Below is a small trained network, with its code and all its weights. Each question gives an input and a target symbol and asks what happens when units are switched off, that is, made to give their printed mean instead of their output.

import numpy as np


def w(rows, s, z=0):
    codes = np.array(rows[::2]) - 128.0
    scale = np.full(codes.shape[1], s)
    scale[-1] = z or s
    return codes * scale


def norm(h):
    return h / np.sqrt((h * h).mean(-1, keepdims=True) + 1e-5)


def f(y):
    return y / 2 * (1 + np.tanh(0.7978845608 * (y + 0.044715 * y**3)))


def softmax(a):
    e = np.exp(a - a.max(-1, keepdims=True))
    return e / e.sum(-1, keepdims=True)


def log_softmax(a):
    a = a - a.max(-1, keepdims=True)
    return a - np.log(np.exp(a).sum(-1, keepdims=True))


def net(x, mask):
    ids = ['αγδζπτ'.index(c) for c in x.split()]
    T = len(ids)
    res = E[ids] + P[:T]
    r = norm(res)
    for j in range(3):
        rows = slice(3 * j, 3 * j + 3)
        q, k, v = (r @ M[0][rows].T for M in (Q, K, V))
        z = softmax(np.where(np.tri(T) > 0, q @ k.T / 3**0.5, -1e9)) @ v
        o = O[0][rows]
        res = res + np.where(mask[j], z, o[:, -1]) @ o[:, :-1]
    y = f(norm(res) @ A[0][:, :-1].T + A[0][:, -1])
    res = res + np.where(mask[3:7], y, B[0][:, -1]) @ B[0][:, :-1]
    return log_softmax(norm(res)[-1] @ U[:, :-1].T + U[:, -1])


Q, K, V, O, A, B = {}, {}, {}, {}, {}, {}
E = w([
[200,68,201,173],'α',
[35,86,124,45],'γ',
[172,124,54,99],'δ',
[200,253,129,67],'ζ',
[112,166,122,143],'π',
[138,62,91,53],'τ',
],0.015)
P = w([
[215,136,145,209],'0',
[43,152,110,94],'1',
[64,254,71,91],'2',
[41,159,140,152],'3',
[178,124,112,167],'4',
[9,106,119,206],'5',
],0.0077)
Q[0] = w([
[213,77,120,111],'h0',
[93,145,94,7],'h0',
[109,143,190,140],'h0',
[150,130,135,27],'h1',
[151,189,133,118],'h1',
[153,105,143,95],'h1',
[250,148,152,143],'h2',
[117,128,178,115],'h2',
[162,219,174,132],'h2',
],0.012)
K[0] = w([
[118,11,127,158],'h0',
[91,218,101,121],'h0',
[113,89,196,101],'h0',
[134,95,77,200],'h1',
[210,86,103,44],'h1',
[167,180,124,141],'h1',
[97,142,213,22],'h2',
[58,216,169,69],'h2',
[135,2,60,105],'h2',
],0.0078)
V[0] = w([
[74,167,171,215],'h0',
[170,92,2,127],'h0',
[181,181,178,221],'h0',
[237,14,90,110],'h1',
[29,193,20,205],'h1',
[96,114,208,120],'h1',
[152,181,194,141],'h2',
[78,53,175,34],'h2',
[130,249,130,120],'h2',
],0.009)
O[0] = w([
[120,175,80,129,20],'h0',
[173,161,97,72,251],'h0',
[125,180,161,144,39],'h0',
[174,73,254,155,217],'h1',
[87,175,108,60,153],'h1',
[32,138,72,168,16],'h1',
[142,104,59,101,85],'h2',
[30,23,146,86,44],'h2',
[133,146,73,104,185],'h2',
],0.0075,0.0026)
A[0] = w([
[116,161,112,124,99],'n0',
[84,213,200,169,141],'n1',
[105,134,240,255,250],'n2',
[86,198,108,191,223],'n3',
],0.008,0.002)
B[0] = w([
[94,85,100,53,145],'n0',
[163,187,131,205,194],'n1',
[181,161,1,165,254],'n2',
[160,180,131,88,205],'n3',
],0.0096,0.0026)
U = w([
[126,71,134,151,128],'α',
[33,69,138,102,255],'γ',
[178,188,174,111,130],'δ',
[105,254,23,119,124],'ζ',
[184,160,111,67,24],'π',
[156,55,159,203,114],'τ',
],0.0065,0.0025)

Each question gives the input, a string of symbols that net reads in full, and the target symbol t.
The units are the heads (3 rows each of Q, K, V and O) and the neurons (one row each of A and B). Each row of codes is followed by its name. A weight is (code - 128) times the scale printed after its matrix; where a second scale follows, it is the last column's (O, A, B and U).
mask holds one flag per unit, heads first, then neurons. A switched-off unit (its flag False) gives its mean, the last column of its rows in O or B, instead of its output. The means were averaged over made-up inputs and are rounded, as every weight is.
A unit's drop is (log p(t) with every unit on - log p(t) with that unit switched off) / (log p(t) with every unit on - log p(t) with every unit switched off).
The circuit of an input: a set's keep is (log p(t) with only the set's units on - log p(t) with every unit switched off) / (log p(t) with every unit on - log p(t) with every unit switched off). Starting from all 7 units, units are removed one at a time, each time the one whose removal leaves the highest keep (on an exact tie, the one counted first), for as long as the keep stays at least 0.8.
circuit, biggest first: the units of the circuit, biggest drop first
top k neurons: the k neurons with the biggest drops, biggest first
heads that matter: for each layer, one digit per head in row order, 1 if its drop is at least 0.15 and else 0, layers parted by /
drop of u: that unit's drop, to one decimal
input γ ζ γ ζ π, target γ: heads that matter -> 011
input γ δ τ, target γ: heads that matter -> 001
input α τ γ γ π α, target ζ: circuit, biggest first -> [n2, h1]
input γ γ α, target γ: heads that matter -> 001
input τ γ π τ π, target τ: heads that matter -> 101
input γ τ ζ γ ζ, target γ: heads that matter -> 101
input ζ ζ α, target ζ: heads that matter -> 100
input γ τ δ, target γ: heads that matter -> 001
input γ γ π δ π, target γ: top neuron -> [n2]
input π τ γ τ, target ζ: heads that matter -> 011
input α γ γ τ π γ, target ζ: heads that matter -> 001
input ζ ζ ζ δ π γ, target ζ: drop of n2 -> 0.0
input γ γ γ γ δ, target γ: drop of h1 -> 0.1
input π τ π τ, target ζ: drop of h2 -> 0.3
